Below are the code and all the weights of a small trained network. Each question names an input and a target symbol and asks about switching units off, where a switched-off unit gives its printed mean instead of its output.

import numpy as np


def w(rows, s, z=0):
    codes = np.array(rows[::2]) - 128.0
    scale = np.full(codes.shape[1], s)
    scale[-1] = z or s
    return codes * scale


def norm(h):
    return h / np.sqrt((h * h).mean(-1, keepdims=True) + 1e-5)


def f(y):
    return y / 2 * (1 + np.tanh(0.7978845608 * (y + 0.044715 * y**3)))


def softmax(a):
    e = np.exp(a - a.max(-1, keepdims=True))
    return e / e.sum(-1, keepdims=True)


def log_softmax(a):
    a = a - a.max(-1, keepdims=True)
    return a - np.log(np.exp(a).sum(-1, keepdims=True))


def net(x, mask):
    ids = ['βγδεζηλμξπτφψ'.index(c) for c in x.split()]
    T = len(ids)
    res = E[ids] + P[:T]
    r = norm(res)
    for j in range(3):
        rows = slice(3 * j, 3 * j + 3)
        q, k, v = (r @ M[0][rows].T for M in (Q, K, V))
        z = softmax(np.where(np.tri(T) > 0, q @ k.T / 3**0.5, -1e9)) @ v
        o = O[0][rows]
        res = res + np.where(mask[j], z, o[:, -1]) @ o[:, :-1]
    y = f(norm(res) @ A[0][:, :-1].T + A[0][:, -1])
    res = res + np.where(mask[3:19], y, B[0][:, -1]) @ B[0][:, :-1]
    return log_softmax(norm(res)[-1] @ U[:, :-1].T + U[:, -1])


Q, K, V, O, A, B = {}, {}, {}, {}, {}, {}
E = w([
[91,107,134],'β',
[83,110,105],'γ',
[137,240,163],'δ',
[87,108,117],'ε',
[91,109,121],'ζ',
[86,108,122],'η',
[91,109,118],'λ',
[93,108,131],'μ',
[91,108,131],'ξ',
[2,127,134],'π',
[90,106,141],'τ',
[121,87,223],'φ',
[85,101,154],'ψ',
],0.019)
P = w([
[94,81,2],'0',
[91,83,134],'1',
[101,132,150],'2',
[99,142,155],'3',
[88,142,163],'4',
[77,136,170],'5',
[67,132,180],'6',
[59,126,186],'7',
[54,125,191],'8',
[51,125,195],'9',
[49,128,199],'10',
],0.0097)
Q[0] = w([
[197,94,224],'head 0',
[171,147,58],'head 0',
[178,78,2],'head 0',
[199,206,110],'head 1',
[67,142,27],'head 1',
[42,121,85],'head 1',
[23,184,80],'head 2',
[221,107,150],'head 2',
[148,79,27],'head 2',
],0.0083)
K[0] = w([
[127,75,197],'head 0',
[84,44,63],'head 0',
[6,2,119],'head 0',
[176,123,120],'head 1',
[82,29,172],'head 1',
[38,63,167],'head 1',
[25,107,72],'head 2',
[233,134,148],'head 2',
[156,219,65],'head 2',
],0.0097)
V[0] = w([
[136,3,116],'head 0',
[139,163,158],'head 0',
[136,191,150],'head 0',
[159,158,100],'head 1',
[132,155,175],'head 1',
[148,72,136],'head 1',
[147,146,100],'head 2',
[80,184,127],'head 2',
[161,148,160],'head 2',
],0.02)
O[0] = w([
[94,255,32,193],'head 0',
[165,55,105,107],'head 0',
[136,38,181,85],'head 0',
[84,95,85,11],'head 1',
[81,148,180,117],'head 1',
[128,177,105,136],'head 1',
[83,171,138,53],'head 2',
[219,81,193,194],'head 2',
[59,107,132,42],'head 2',
],0.0088,0.011)
A[0] = w([
[137,129,108,70],'neuron 0',
[94,108,102,51],'neuron 1',
[210,108,148,153],'neuron 2',
[100,150,134,113],'neuron 3',
[90,128,54,149],'neuron 4',
[127,109,105,72],'neuron 5',
[153,82,144,118],'neuron 6',
[101,109,101,1],'neuron 7',
[136,153,93,162],'neuron 8',
[189,161,144,111],'neuron 9',
[124,174,127,201],'neuron 10',
[103,155,130,119],'neuron 11',
[253,145,108,139],'neuron 12',
[161,129,173,128],'neuron 13',
[105,108,96,15],'neuron 14',
[59,149,31,84],'neuron 15',
],0.023,0.0061)
B[0] = w([
[120,135,146,116],'neuron 0',
[141,171,169,117],'neuron 1',
[159,144,40,200],'neuron 2',
[147,114,111,166],'neuron 3',
[64,132,53,163],'neuron 4',
[138,141,147,114],'neuron 5',
[129,102,77,148],'neuron 6',
[122,151,160,118],'neuron 7',
[81,104,135,171],'neuron 8',
[121,171,102,207],'neuron 9',
[149,127,73,254],'neuron 10',
[165,106,108,174],'neuron 11',
[9,153,57,207],'neuron 12',
[95,137,136,218],'neuron 13',
[112,145,177,119],'neuron 14',
[12,86,106,190],'neuron 15',
],0.013,0.0096)
U = w([
[6,103,27,212],'β',
[97,123,117,2],'γ',
[105,72,116,69],'δ',
[158,222,182,178],'ε',
[99,122,124,10],'ζ',
[102,118,125,16],'η',
[92,121,124,11],'λ',
[183,179,41,201],'μ',
[106,112,123,22],'ξ',
[121,65,125,106],'π',
[1,139,245,161],'τ',
[111,90,125,67],'φ',
[107,96,122,36],'ψ',
],0.013,0.0066)

Each question gives the input, a string of symbols that net reads in full, and the target symbol t.
The units are the heads (3 rows each of Q, K, V and O) and the neurons (one row each of A and B). Each row of codes is followed by its name. A weight is (code - 128) times the scale printed after its matrix; where a second scale follows, it is the last column's (O, A, B and U).
mask holds one flag per unit, heads first, then neurons. A switched-off unit (its flag False) gives its mean, the last column of its rows in O or B, instead of its output. The means were averaged over made-up inputs and are rounded, as every weight is.
A unit's drop is (log p(t) with every unit on - log p(t) with that unit switched off) / (log p(t) with every unit on - log p(t) with every unit switched off).
The circuit of an input: a set's keep is (log p(t) with only the set's units on - log p(t) with every unit switched off) / (log p(t) with every unit on - log p(t) with every unit switched off). Starting from the 12 units with the biggest drops (on a tie, the unit counted first), units are removed one at a time, each time the one whose removal leaves the highest keep (on an exact tie, the one counted first), for as long as the keep stays at least 0.8.
circuit, biggest first: the units of the circuit, biggest drop first
most important unit: the unit with the biggest drop
top k neurons: the k neurons with the biggest drops, biggest first
heads that matter: for each layer, one digit per head in row order, 1 if its drop is at least 0.15 and else 0, layers parted by /
drop of u: that unit's drop, to one decimal
input ψ π φ π ψ π π φ ε ψ π, target τ: heads that matter => 100
input λ τ π φ φ π φ μ π ξ π, target τ: most important unit => neuron 2
input η ψ ψ π β π φ μ φ φ η, target μ: circuit, biggest first => [neuron 15; head 1; neuron 12]
input φ φ η ζ ξ τ τ, target μ: circuit, biggest first => [neuron 15; neuron 4]
input π ε ψ τ π π π μ ψ, target μ: top 3 neurons => [neuron 2; neuron 15; neuron 8]
input β φ π φ τ ψ φ φ β π τ, target μ: top 2 neurons => [neuron 15; neuron 12]
input λ π φ η φ φ ψ φ φ η, target μ: circuit, biggest first => [head 1; neuron 15; neuron 12]
input η π π φ β φ η φ φ μ φ, target τ: circuit, biggest first => [neuron 10; head 2; neuron 12]
input φ ξ π π π, target ε: heads that matter => 101
input π π π φ π ψ π φ φ, target ε: top 3 neurons => [neuron 4; neuron 15; neuron 12]
input τ π γ γ ψ π, target μ: heads that matter => 001
input π π π φ ψ β φ, target μ: heads that matter => 111
input φ φ ψ μ τ π ζ π π, target ε: top 4 neurons => [neuron 15; neuron 12; neuron 4; neuron 2]
input λ φ η φ φ, target ε: heads that matter => 001
input π φ π φ φ φ, target τ: most important unit => head 2
input ξ β φ π π π β ψ π γ φ, target μ: drop of neuron 4 => 0.2
input φ ε φ ψ π π, target μ: drop of neuron 13 => 0.2
input φ π π ψ τ β π ε τ ψ, target μ: drop of neuron 8 => 0.2
